Below are the code and all the weights of a small trained network. Each question names an input and a class and asks about switching units off, where a switched-off unit gives its printed mean instead of its output.

import numpy as np


def w(rows, s, z=0):
    codes = np.array(rows[::2]) - 128.0
    scale = np.full(codes.shape[1], s)
    scale[-1] = z or s
    return codes * scale


def f(y):
    return y / 2 * (1 + np.tanh(0.7978845608 * (y + 0.044715 * y**3)))


def log_softmax(a):
    a = a - a.max(-1, keepdims=True)
    return a - np.log(np.exp(a).sum(-1, keepdims=True))


def net(x, mask):
    res = np.array(x, float).reshape(1, 6) / 4 @ E
    y = f(res @ A[0][:, :-1].T + A[0][:, -1])
    res = res + np.where(mask, y, B[0][:, -1]) @ B[0][:, :-1]
    return log_softmax(res[-1] @ U[:, :-1].T + U[:, -1])


A, B = {}, {}
E = w([
[98,48,167,96,71,103,78,156,100],'x0',
[180,2,72,38,130,62,191,79,114],'x1',
[162,165,9,168,71,95,106,110,87],'x2',
[71,157,123,125,168,58,107,28,79],'x3',
[98,110,92,123,127,147,128,100,131],'x4',
[125,141,120,192,135,201,249,111,40],'x5',
],0.008)
A[0] = w([
[85,145,134,172,145,187,71,154,117,15],'neuron 1',
[165,144,33,175,43,115,90,143,111,180],'neuron 2',
[87,103,199,92,172,149,136,139,156,51],'neuron 3',
[45,183,140,165,114,143,105,168,137,27],'neuron 4',
[210,94,101,154,67,207,165,232,232,220],'neuron 5',
[69,79,230,126,233,150,183,131,231,109],'neuron 6',
[117,147,121,109,118,98,81,114,223,62],'neuron 7',
[125,148,132,158,129,189,92,137,111,18],'neuron 8',
[57,140,84,155,170,139,152,120,121,222],'neuron 9',
[56,143,181,165,93,126,255,148,45,2],'neuron 10',
[130,187,151,165,92,160,66,142,103,85],'neuron 11',
[111,105,122,176,128,159,188,150,43,69],'neuron 12',
[58,191,156,175,118,150,89,153,135,33],'neuron 13',
],0.0074,0.0022)
B[0] = w([
[134,94,90,61,144,160,211,124,155,181],'neuron 1',
[173,194,159,126,63,148,132,91,84,213],'neuron 2',
[163,119,145,159,64,168,145,171,91,179],'neuron 3',
[213,93,170,110,221,100,169,100,129,196],'neuron 4',
[43,155,193,66,141,81,106,107,128,254],'neuron 5',
[161,220,47,130,79,167,104,117,76,242],'neuron 6',
[135,104,113,214,133,88,75,192,185,183],'neuron 7',
[141,106,125,136,137,123,151,83,178,157],'neuron 8',
[84,160,159,132,160,106,100,146,142,178],'neuron 9',
[121,122,142,202,157,104,129,232,139,208],'neuron 10',
[182,167,109,89,165,121,184,94,152,197],'neuron 11',
[145,125,136,142,129,1,81,160,227,191],'neuron 12',
[148,72,173,114,184,139,151,87,129,212],'neuron 13',
],0.008,0.0074)
U = w([
[7,208,184,80,140,43,108,73,72,254],'0',
[255,36,119,47,200,93,205,39,109,89],'1',
[116,145,78,247,126,38,50,216,200,27],'2',
[167,229,108,163,35,201,88,87,5,116],'3',
],0.0062,0.0033)

Each question gives the input, the list of numbers given to net, and the class t.
The units are the neurons (one row each of A and B). Each row of codes is followed by its name. A weight is (code - 128) times the scale printed after its matrix; where a second scale follows, it is the last column's (A, B and U).
mask holds one flag per neuron, in row order. A switched-off neuron (its flag False) gives its mean, the last column of its row in B, instead of its output. The means were averaged over made-up inputs and are rounded, as every weight is.
A unit's drop is (log p(t) with every unit on - log p(t) with that unit switched off) / (log p(t) with every unit on - log p(t) with every unit switched off).
The circuit of an input: a set's keep is (log p(t) with only the set's units on - log p(t) with every unit switched off) / (log p(t) with every unit on - log p(t) with every unit switched off). Starting from the 12 units with the biggest drops (on a tie, the unit counted first), units are removed one at a time, each time the one whose removal leaves the highest keep (on an exact tie, the one counted first), for as long as the keep stays at least 0.8.
units of the circuit, in order: the units of the circuit, biggest drop first
most important unit: the unit with the biggest drop
k most important neurons: the k neurons with the biggest drops, biggest first
drop of u: that unit's drop, to one decimal
input [-4,-5,1,2,8,6], class 2: units of the circuit, in order => [neuron 10; neuron 12]
input [1,-8,-7,-3,-6,-4], class 1: units of the circuit, in order => [neuron 4; neuron 13]
input [0,3,-3,1,6,-8], class 2: units of the circuit, in order => [neuron 7]
input [-4,7,0,-7,0,-2], class 0: units of the circuit, in order => [neuron 5; neuron 4]
input [2,-7,-7,4,5,-3], class 1: 3 most important neurons => [neuron 4; neuron 13; neuron 1]
input [-5,-5,-7,4,3,1], class 3: 3 most important neurons => [neuron 6; neuron 5; neuron 3]
input [0,-5,-5,-1,6,-1], class 1: units of the circuit, in order => [neuron 4; neuron 13; neuron 1]
input [-2,1,-4,4,0,-6], class 2: units of the circuit, in order => [neuron 7; neuron 5]
input [-1,1,8,2,7,-3], class 3: 3 most important neurons => [neuron 2; neuron 5; neuron 12]
input [8,-5,4,-3,-3,8], class 2: 2 most important neurons => [neuron 10; neuron 12]
input [-4,4,6,-7,3,0], class 0: 3 most important neurons => [neuron 5; neuron 6; neuron 3]
input [-6,2,-7,-6,-1,-3], class 3: 2 most important neurons => [neuron 6; neuron 3]
input [-8,3,-4,4,7,4], class 0: 2 most important neurons => [neuron 9; neuron 7]
input [4,-7,8,-8,-2,7], class 0: units of the circuit, in order => [neuron 5]
input [3,-2,-1,4,8,6], class 2: 3 most important neurons => [neuron 10; neuron 5; neuron 12]
input [-7,2,-5,3,2,-1], class 3: 2 most important neurons => [neuron 6; neuron 5]
input [-4,-6,-4,-6,-3,-1], class 0: 2 most important neurons => [neuron 5; neuron 6]
input [-6,6,1,-1,7,7], class 2: 2 most important neurons => [neuron 12; neuron 10]
input [0,0,-3,-4,1,2], class 0: 3 most important neurons => [neuron 5; neuron 2; neuron 7]
input [2,5,-6,-4,-7,7], class 2: 2 most important neurons => [neuron 10; neuron 12]
input [-2,6,-7,-6,8,-4], class 3: 2 most important neurons => [neuron 6; neuron 3]
input [-8,-3,2,4,-3,7], class 2: most important unit => neuron 10
input [3,2,-4,2,8,-3], class 3: drop of neuron 12 => 0.2
input [-6,4,8,-6,-3,-1], class 3: drop of neuron 13 => 0.1
input [3,-8,4,0,0,-7], class 1: drop of neuron 13 => 0.1
input [-5,6,5,-7,-7,-5], class 0: drop of neuron 5 => 0.6
